Here is a tiny trained network, its code and every weight. The questions are about switching its units off for an input and a target symbol, where a switched-off unit gives its printed mean instead of its output.

import numpy as np


def w(rows, s, z=0):
    codes = np.array(rows[::2]) - 128.0
    scale = np.full(codes.shape[1], s)
    scale[-1] = z or s
    return codes * scale


def norm(h):
    return h / np.sqrt((h * h).mean(-1, keepdims=True) + 1e-5)


def softmax(a):
    e = np.exp(a - a.max(-1, keepdims=True))
    return e / e.sum(-1, keepdims=True)


def log_softmax(a):
    a = a - a.max(-1, keepdims=True)
    return a - np.log(np.exp(a).sum(-1, keepdims=True))


def net(x, mask):
    ids = ['ΓΛΞΦαβδζηθπτ'.index(c) for c in x.split()]
    T = len(ids)
    res = E[ids] + P[:T]
    u = 0
    for l in range(3):
        r = norm(res)
        for j in range(2):
            rows = slice(3 * j, 3 * j + 3)
            q, k, v = (r @ M[l][rows].T for M in (Q, K, V))
            z = softmax(np.where(np.tri(T) > 0, q @ k.T / 3**0.5, -1e9)) @ v
            o = O[l][rows]
            res = res + np.where(mask[u + j], z, o[:, -1]) @ o[:, :-1]
        u += 2
    return log_softmax(norm(res)[-1] @ U[:, :-1].T + U[:, -1])


Q, K, V, O = {}, {}, {}, {}
E = w([
[144,150,162,146],'Γ',
[127,157,148,129],'Λ',
[129,156,150,131],'Ξ',
[144,138,172,156],'Φ',
[142,134,174,156],'α',
[144,157,155,125],'β',
[129,121,175,144],'δ',
[75,147,109,125],'ζ',
[167,214,101,105],'η',
[168,144,126,198],'θ',
[53,215,126,251],'π',
[161,144,104,146],'τ',
],0.023)
P = w([
[57,159,20,222],'0',
[171,76,101,97],'1',
[138,162,167,249],'2',
[179,108,98,130],'3',
[125,176,162,190],'4',
[155,97,101,118],'5',
[115,184,162,145],'6',
[156,94,102,118],'7',
[133,192,228,132],'8',
[157,112,86,130],'9',
],0.016)
Q[0] = w([
[128,154,194,97],'0.h0',
[151,154,175,117],'0.h0',
[103,181,173,142],'0.h0',
[81,25,109,54],'0.h1',
[165,104,181,197],'0.h1',
[95,52,79,6],'0.h1',
],0.013)
K[0] = w([
[79,177,108,138],'0.h0',
[161,97,157,146],'0.h0',
[110,123,172,212],'0.h0',
[130,61,119,66],'0.h1',
[124,35,134,147],'0.h1',
[154,129,8,98],'0.h1',
],0.014)
V[0] = w([
[155,119,37,116],'0.h0',
[184,53,116,133],'0.h0',
[98,89,171,7],'0.h0',
[130,158,135,197],'0.h1',
[97,92,175,172],'0.h1',
[137,96,193,92],'0.h1',
],0.011)
O[0] = w([
[179,4,60,160,109],'0.h0',
[57,22,39,89,115],'0.h0',
[112,120,120,3,10],'0.h0',
[201,92,162,158,216],'0.h1',
[125,139,197,181,172],'0.h1',
[142,174,73,78,109],'0.h1',
],0.0067,0.012)
Q[1] = w([
[137,188,168,154],'1.h0',
[74,95,3,140],'1.h0',
[137,160,104,102],'1.h0',
[149,125,22,137],'1.h1',
[169,192,87,152],'1.h1',
[198,91,133,144],'1.h1',
],0.016)
K[1] = w([
[164,154,206,92],'1.h0',
[112,23,88,220],'1.h0',
[165,147,58,1],'1.h0',
[199,66,128,111],'1.h1',
[131,104,75,137],'1.h1',
[233,242,170,95],'1.h1',
],0.01)
V[1] = w([
[253,174,80,136],'1.h0',
[98,111,62,156],'1.h0',
[136,174,70,74],'1.h0',
[101,146,199,156],'1.h1',
[166,100,242,175],'1.h1',
[173,120,131,49],'1.h1',
],0.015)
O[1] = w([
[116,85,246,194,197],'1.h0',
[54,133,95,135,103],'1.h0',
[77,132,155,147,38],'1.h0',
[184,163,101,83,181],'1.h1',
[69,155,72,67,251],'1.h1',
[55,89,121,66,39],'1.h1',
],0.011,0.013)
Q[2] = w([
[102,97,161,163],'2.h0',
[95,151,180,68],'2.h0',
[161,101,121,178],'2.h0',
[126,9,107,174],'2.h1',
[245,155,131,161],'2.h1',
[146,100,109,134],'2.h1',
],0.014)
K[2] = w([
[161,132,80,191],'2.h0',
[112,126,21,115],'2.h0',
[148,121,164,196],'2.h0',
[187,70,151,194],'2.h1',
[148,219,254,168],'2.h1',
[122,150,151,159],'2.h1',
],0.012)
V[2] = w([
[71,230,78,134],'2.h0',
[229,83,186,154],'2.h0',
[221,118,114,77],'2.h0',
[253,86,93,87],'2.h1',
[56,55,109,142],'2.h1',
[118,104,124,133],'2.h1',
],0.011)
O[2] = w([
[182,189,160,201,128],'2.h0',
[87,141,113,94,254],'2.h0',
[102,88,132,57,134],'2.h0',
[57,3,139,52,128],'2.h1',
[135,171,104,80,4],'2.h1',
[113,162,94,91,102],'2.h1',
],0.014,0.009)
U = w([
[136,223,148,227,153],'Γ',
[51,137,247,159,210],'Λ',
[115,119,209,75,218],'Ξ',
[202,105,118,42,130],'Φ',
[142,55,110,171,129],'α',
[105,122,146,141,50],'β',
[102,120,149,150,21],'δ',
[132,137,138,141,3],'ζ',
[183,107,109,125,48],'η',
[176,177,79,82,214],'θ',
[110,49,111,159,186],'π',
[144,116,127,138,48],'τ',
],0.013,0.007)

Each question gives the input, a string of symbols that net reads in full, and the target symbol t.
The units are the heads (3 rows each of Q, K, V and O). Each row of codes is followed by its name. A weight is (code - 128) times the scale printed after its matrix; where a second scale follows, it is the last column's (O and U).
mask holds one flag per head, layer by layer. A switched-off head (its flag False) gives its mean, the last column of its rows in O, instead of its output. The means were averaged over made-up inputs and are rounded, as every weight is.
A unit's drop is (log p(t) with every unit on - log p(t) with that unit switched off) / (log p(t) with every unit on - log p(t) with every unit switched off).
The circuit of an input: a set's keep is (log p(t) with only the set's units on - log p(t) with every unit switched off) / (log p(t) with every unit on - log p(t) with every unit switched off). Starting from all 6 units, units are removed one at a time, each time the one whose removal leaves the highest keep (on an exact tie, the one counted first), for as long as the keep stays at least 0.8.
units of the circuit, in order: the units of the circuit, biggest drop first
most important unit: the unit with the biggest drop
heads that matter: for each layer, one digit per head in row order, 1 if its drop is at least 0.15 and else 0, layers parted by /
drop when u is switched off: that unit's drop, to one decimal
input β α δ Φ η β, target Λ: most important unit => 1.h0
input Λ δ δ ζ τ Γ τ ζ β θ, target α: heads that matter => 00 / 10 / 01
input Λ Λ Ξ β Λ τ δ η ζ τ, target π: units of the circuit, in order => (0.h0; 1.h1)
input Ξ β δ δ δ δ Ξ α, target Φ: units of the circuit, in order => (1.h1; 1.h0; 2.h0)
input Φ δ Γ α δ δ α Ξ, target Φ: units of the circuit, in order => (1.h1; 1.h0; 2.h1)
input β Γ τ δ α Λ, target Φ: heads that matter => 10 / 01 / 10
input ζ θ τ Γ, target π: units of the circuit, in order => (0.h0; 2.h1)
input Λ π ζ Φ β Ξ δ η, target Λ: units of the circuit, in order => (1.h0; 2.h1)
input π Γ ζ ζ Γ Λ Ξ ζ, target θ: units of the circuit, in order => (1.h0; 0.h0)
input δ β Ξ Γ α Φ δ δ δ, target Ξ: units of the circuit, in order => (1.h0; 2.h0)
input π β τ α Φ η β Λ, target Λ: units of the circuit, in order => (1.h0; 2.h0)
input β β Γ η α β η, target Λ: heads that matter => 00 / 10 / 00
input Γ τ τ θ, target π: heads that matter => 10 / 00 / 00
input β Ξ Φ Λ τ ζ Φ δ Γ Γ, target Φ: units of the circuit, in order => (1.h0; 1.h1; 2.h0)
input τ Γ η η α Ξ, target Λ: heads that matter => 00 / 11 / 10
input Ξ β Ξ α θ α β δ α Γ, target Φ: heads that matter => 00 / 11 / 10
input ζ Γ ζ δ τ η τ, target Λ: units of the circuit, in order => (1.h0)
input ζ Γ δ Λ δ β α β δ β, target Φ: heads that matter => 00 / 01 / 00
input β ζ β α α ζ, target θ: heads that matter => 10 / 10 / 01
input θ Ξ α τ β ζ, target π: units of the circuit, in order => (0.h0)
input ζ α Φ Ξ δ α, target Φ: units of the circuit, in order => (1.h1; 1.h0; 2.h0)
input β β η Γ η Λ, target Λ: drop when 2.h1 is switched off => 0.0
input β Ξ ζ δ, target θ: drop when 0.h0 is switched off => 1.3
